Here is a tiny trained network, its code and every weight. The questions are about switching its units off for an input and a class, where a switched-off unit gives its printed mean instead of its output.

import numpy as np


def w(rows, s, z=0):
    codes = np.array(rows[::2]) - 128.0
    scale = np.full(codes.shape[1], s)
    scale[-1] = z or s
    return codes * scale


def f(y):
    return np.maximum(y, 0)


def log_softmax(a):
    a = a - a.max(-1, keepdims=True)
    return a - np.log(np.exp(a).sum(-1, keepdims=True))


def net(x, mask):
    res = np.array(x, float).reshape(1, 8) / 4 @ E
    y = f(res @ A[0][:, :-1].T + A[0][:, -1])
    res = res + np.where(mask, y, B[0][:, -1]) @ B[0][:, :-1]
    return log_softmax(res[-1] @ U[:, :-1].T + U[:, -1])


A, B = {}, {}
E = w([
[126,128,130,127,131,131,127],'x0',
[50,82,58,198,177,76,195],'x1',
[141,159,80,69,217,57,46],'x2',
[124,128,133,130,128,129,126],'x3',
[2,138,154,32,167,182,149],'x4',
[128,130,130,128,127,125,134],'x5',
[125,128,133,126,126,126,127],'x6',
[126,121,138,126,129,119,126],'x7',
],0.008)
A[0] = w([
[131,151,98,104,178,86,80,106],'neuron 1',
[185,148,185,70,81,173,47,67],'neuron 2',
[135,160,105,96,184,86,72,103],'neuron 3',
[50,36,28,192,178,59,192,94],'neuron 4',
[136,156,106,106,174,90,77,94],'neuron 5',
[254,111,92,225,78,57,105,117],'neuron 6',
[134,167,107,93,188,82,66,99],'neuron 7',
[142,140,117,120,123,136,148,254],'neuron 8',
[116,125,187,179,54,204,199,76],'neuron 9',
],0.0068,0.0089)
B[0] = w([
[152,92,99,141,74,105,179,165],'neuron 1',
[202,190,189,144,185,149,196,173],'neuron 2',
[146,93,87,139,70,105,190,169],'neuron 3',
[217,214,216,133,192,166,164,225],'neuron 4',
[149,94,98,134,79,113,185,158],'neuron 5',
[18,137,65,13,180,231,115,227],'neuron 6',
[155,75,75,134,56,103,203,172],'neuron 7',
[95,105,166,194,137,53,1,255],'neuron 8',
[154,61,50,127,51,72,217,178],'neuron 9',
],0.0074,0.0088)
U = w([
[161,21,79,143,55,92,207,52],'0',
[113,120,149,147,134,111,77,254],'1',
[220,238,198,147,176,147,167,48],'2',
[2,134,83,16,160,206,112,57],'3',
[110,99,144,183,124,87,53,186],'4',
],0.0094,0.0061)

Each question gives the input, the list of numbers given to net, and the class t.
The units are the neurons (one row each of A and B). Each row of codes is followed by its name. A weight is (code - 128) times the scale printed after its matrix; where a second scale follows, it is the last column's (A, B and U).
mask holds one flag per neuron, in row order. A switched-off neuron (its flag False) gives its mean, the last column of its row in B, instead of its output. The means were averaged over made-up inputs and are rounded, as every weight is.
A unit's drop is (log p(t) with every unit on - log p(t) with that unit switched off) / (log p(t) with every unit on - log p(t) with every unit switched off).
The circuit of an input: a set's keep is (log p(t) with only the set's units on - log p(t) with every unit switched off) / (log p(t) with every unit on - log p(t) with every unit switched off). Starting from all 9 units, units are removed one at a time, each time the one whose removal leaves the highest keep (on an exact tie, the one counted first), for as long as the keep stays at least 0.8.
units of the circuit, in order: the units of the circuit, biggest drop first
most important unit: the unit with the biggest drop
top k neurons: the k neurons with the biggest drops, biggest first
drop of u: that unit's drop, to one decimal
input [4,3,-4,7,6,-8,4,8], class 1: most important unit -> neuron 6
input [-1,7,8,8,-8,7,4,-7], class 0: top 4 neurons -> [neuron 7; neuron 1; neuron 3; neuron 5]
input [4,7,7,-1,6,2,-4,-1], class 0: units of the circuit, in order -> [neuron 7; neuron 6]
input [-1,-3,-7,-5,5,-6,-8,-2], class 0: top 3 neurons -> [neuron 9; neuron 6; neuron 4]
input [-3,5,5,8,6,4,-3,0], class 4: top 2 neurons -> [neuron 6; neuron 2]
input [1,4,2,0,8,5,6,8], class 1: top 2 neurons -> [neuron 6; neuron 4]
input [2,-1,-7,-5,7,-5,-5,-6], class 0: top 2 neurons -> [neuron 9; neuron 6]
input [6,-3,2,-8,3,8,-8,-1], class 4: units of the circuit, in order -> [neuron 6; neuron 4]
input [0,-5,7,-5,2,5,2,1], class 0: units of the circuit, in order -> [neuron 7; neuron 3; neuron 1]
input [6,7,6,-1,6,-5,-6,6], class 2: top 3 neurons -> [neuron 4; neuron 6; neuron 9]
input [-8,-7,1,-5,-8,-2,-6,-1], class 3: top 2 neurons -> [neuron 6; neuron 4]
input [3,7,1,7,8,0,1,-8], class 1: top 3 neurons -> [neuron 6; neuron 4; neuron 2]
input [-5,8,5,5,7,-1,-4,-8], class 1: top 2 neurons -> [neuron 6; neuron 2]
input [1,-4,-8,5,7,8,-7,-7], class 0: units of the circuit, in order -> [neuron 9]
input [7,-8,5,6,6,-6,-6,3], class 2: top 2 neurons -> [neuron 2; neuron 6]
input [1,-5,-8,-3,3,2,0,4], class 0: top 2 neurons -> [neuron 9; neuron 4]
input [-5,8,7,3,3,-6,0,5], class 2: top 2 neurons -> [neuron 4; neuron 9]
input [-1,-8,-3,6,8,-4,-8,-8], class 1: top 2 neurons -> [neuron 4; neuron 6]
input [6,8,-1,-4,-6,1,4,6], class 2: drop of neuron 4 -> 1.1
input [-5,7,-4,-7,-6,-2,-1,1], class 2: drop of neuron 2 -> -0.1
input [-6,7,7,2,-4,-5,4,0], class 0: most important unit -> neuron 7
input [7,-1,0,5,7,6,8,-8], class 1: drop of neuron 4 -> -0.3
input [-8,8,-7,-5,-3,0,6,-7], class 2: drop of neuron 6 -> 0.0
